Below are the code and all the weights of a small trained network. Each question names an input and a target symbol and asks about switching units off, where a switched-off unit gives its printed mean instead of its output.

import numpy as np


def w(rows, s, z=0):
    codes = np.array(rows[::2]) - 128.0
    scale = np.full(codes.shape[1], s)
    scale[-1] = z or s
    return codes * scale


def norm(h):
    return h / np.sqrt((h * h).mean(-1, keepdims=True) + 1e-5)


def f(y):
    return y / 2 * (1 + np.tanh(0.7978845608 * (y + 0.044715 * y**3)))


def softmax(a):
    e = np.exp(a - a.max(-1, keepdims=True))
    return e / e.sum(-1, keepdims=True)


def log_softmax(a):
    a = a - a.max(-1, keepdims=True)
    return a - np.log(np.exp(a).sum(-1, keepdims=True))


def net(x, mask):
    ids = ['Ωβδεζημξπστφψ'.index(c) for c in x.split()]
    T = len(ids)
    res = E[ids] + P[:T]
    r = norm(res)
    for j in range(2):
        rows = slice(3 * j, 3 * j + 3)
        q, k, v = (r @ M[0][rows].T for M in (Q, K, V))
        z = softmax(np.where(np.tri(T) > 0, q @ k.T / 3**0.5, -1e9)) @ v
        o = O[0][rows]
        res = res + np.where(mask[j], z, o[:, -1]) @ o[:, :-1]
    y = f(norm(res) @ A[0][:, :-1].T + A[0][:, -1])
    res = res + np.where(mask[2:6], y, B[0][:, -1]) @ B[0][:, :-1]
    return log_softmax(norm(res)[-1] @ U[:, :-1].T + U[:, -1])


Q, K, V, O, A, B = {}, {}, {}, {}, {}, {}
E = w([
[164,116,138,71,116],'Ω',
[170,159,121,109,101],'β',
[109,133,143,164,126],'δ',
[172,112,63,107,107],'ε',
[131,107,112,100,116],'ζ',
[151,158,169,142,116],'η',
[188,85,138,136,157],'μ',
[140,133,194,103,121],'ξ',
[61,124,151,90,215],'π',
[130,84,116,133,140],'σ',
[38,177,57,75,249],'τ',
[158,110,179,153,148],'φ',
[129,117,140,108,117],'ψ',
],0.02)
P = w([
[128,110,125,152,151],'0',
[91,117,112,149,51],'1',
[115,111,119,145,151],'2',
[91,172,116,140,246],'3',
[105,123,116,146,143],'4',
[133,93,106,169,49],'5',
[108,124,116,146,145],'6',
],0.012)
Q[0] = w([
[181,101,174,188,2],'H0',
[108,125,163,174,189],'H0',
[159,53,137,167,32],'H0',
[56,84,106,27,139],'H1',
[89,139,155,126,181],'H1',
[147,251,81,134,246],'H1',
],0.0096)
K[0] = w([
[153,204,147,133,216],'H0',
[96,99,162,172,117],'H0',
[146,131,111,116,250],'H0',
[70,101,119,95,137],'H1',
[69,126,135,134,116],'H1',
[84,185,106,143,93],'H1',
],0.012)
V[0] = w([
[64,58,33,7,137],'H0',
[210,183,112,11,100],'H0',
[201,106,2,184,135],'H0',
[166,181,115,162,149],'H1',
[146,33,131,166,51],'H1',
[124,109,110,143,28],'H1',
],0.0086)
O[0] = w([
[73,82,52,47,99,253],'H0',
[204,190,146,2,73,119],'H0',
[208,80,14,196,168,104],'H0',
[203,110,104,134,140,28],'H1',
[70,171,135,115,72,218],'H1',
[110,171,64,211,74,84],'H1',
],0.01,0.0027)
A[0] = w([
[52,116,69,117,112,192],'N0',
[194,171,171,170,140,244],'N1',
[216,147,136,170,155,6],'N2',
[169,27,77,254,192,122],'N3',
],0.0074,0.0014)
B[0] = w([
[82,204,53,210,118,254],'N0',
[245,199,52,178,79,168],'N1',
[135,209,112,2,58,130],'N2',
[167,21,198,86,83,250],'N3',
],0.0065,0.0033)
U = w([
[133,131,154,10,94,93],'Ω',
[212,222,108,117,115,149],'β',
[96,107,154,241,132,119],'δ',
[170,100,66,134,114,211],'ε',
[68,133,73,117,111,38],'ζ',
[175,230,163,200,122,157],'η',
[209,43,165,132,129,145],'μ',
[103,184,249,111,103,150],'ξ',
[78,86,175,101,170,156],'π',
[80,42,107,179,136,5],'σ',
[98,127,108,114,173,202],'τ',
[163,113,209,195,130,123],'φ',
[23,182,144,130,94,178],'ψ',
],0.013,0.0029)

Each question gives the input, a string of symbols that net reads in full, and the target symbol t.
The units are the heads (3 rows each of Q, K, V and O) and the neurons (one row each of A and B). Each row of codes is followed by its name. A weight is (code - 128) times the scale printed after its matrix; where a second scale follows, it is the last column's (O, A, B and U).
mask holds one flag per unit, heads first, then neurons. A switched-off unit (its flag False) gives its mean, the last column of its rows in O or B, instead of its output. The means were averaged over made-up inputs and are rounded, as every weight is.
A unit's drop is (log p(t) with every unit on - log p(t) with that unit switched off) / (log p(t) with every unit on - log p(t) with every unit switched off).
most important unit: the unit with the biggest drop
k most important neurons: the k neurons with the biggest drops, biggest first
heads that matter: for each layer, one digit per head in row order, 1 if its drop is at least 0.15 and else 0, layers parted by /
drop when u is switched off: that unit's drop, to one decimal
input ψ ε Ω δ, target ε: most important unit => H0
input ε ζ ξ η Ω β, target η: heads that matter => 10
input φ ψ ψ, target ψ: heads that matter => 01
input ξ φ ψ ψ ξ μ, target ψ: heads that matter => 11
input μ ξ ψ, target ψ: heads that matter => 01
input Ω β σ Ω Ω ψ, target Ω: heads that matter => 10
input η ψ Ω ε τ Ω, target ε: heads that matter => 10
input β β Ω μ, target β: heads that matter => 10
input ε μ Ω μ, target μ: 3 most important neurons => N3, N0, N2
input δ Ω η, target η: 2 most important neurons => N1, N2
input Ω β π ψ ψ η η, target η: heads that matter => 01
input σ π ε ψ π φ, target ψ: heads that matter => 11
input ε ε δ ζ, target ε: heads that matter => 10
input σ Ω β β, target Ω: most important neuron => N0
input η ε ψ η π φ, target η: drop when H0 is switched off => 0.8
input φ Ω ζ μ, target Ω: drop when H0 is switched off => 1.5
input ψ μ ξ Ω, target μ: drop when H0 is switched off => 0.6
input ε δ Ω π, target δ: drop when N3 is switched off => 0.0
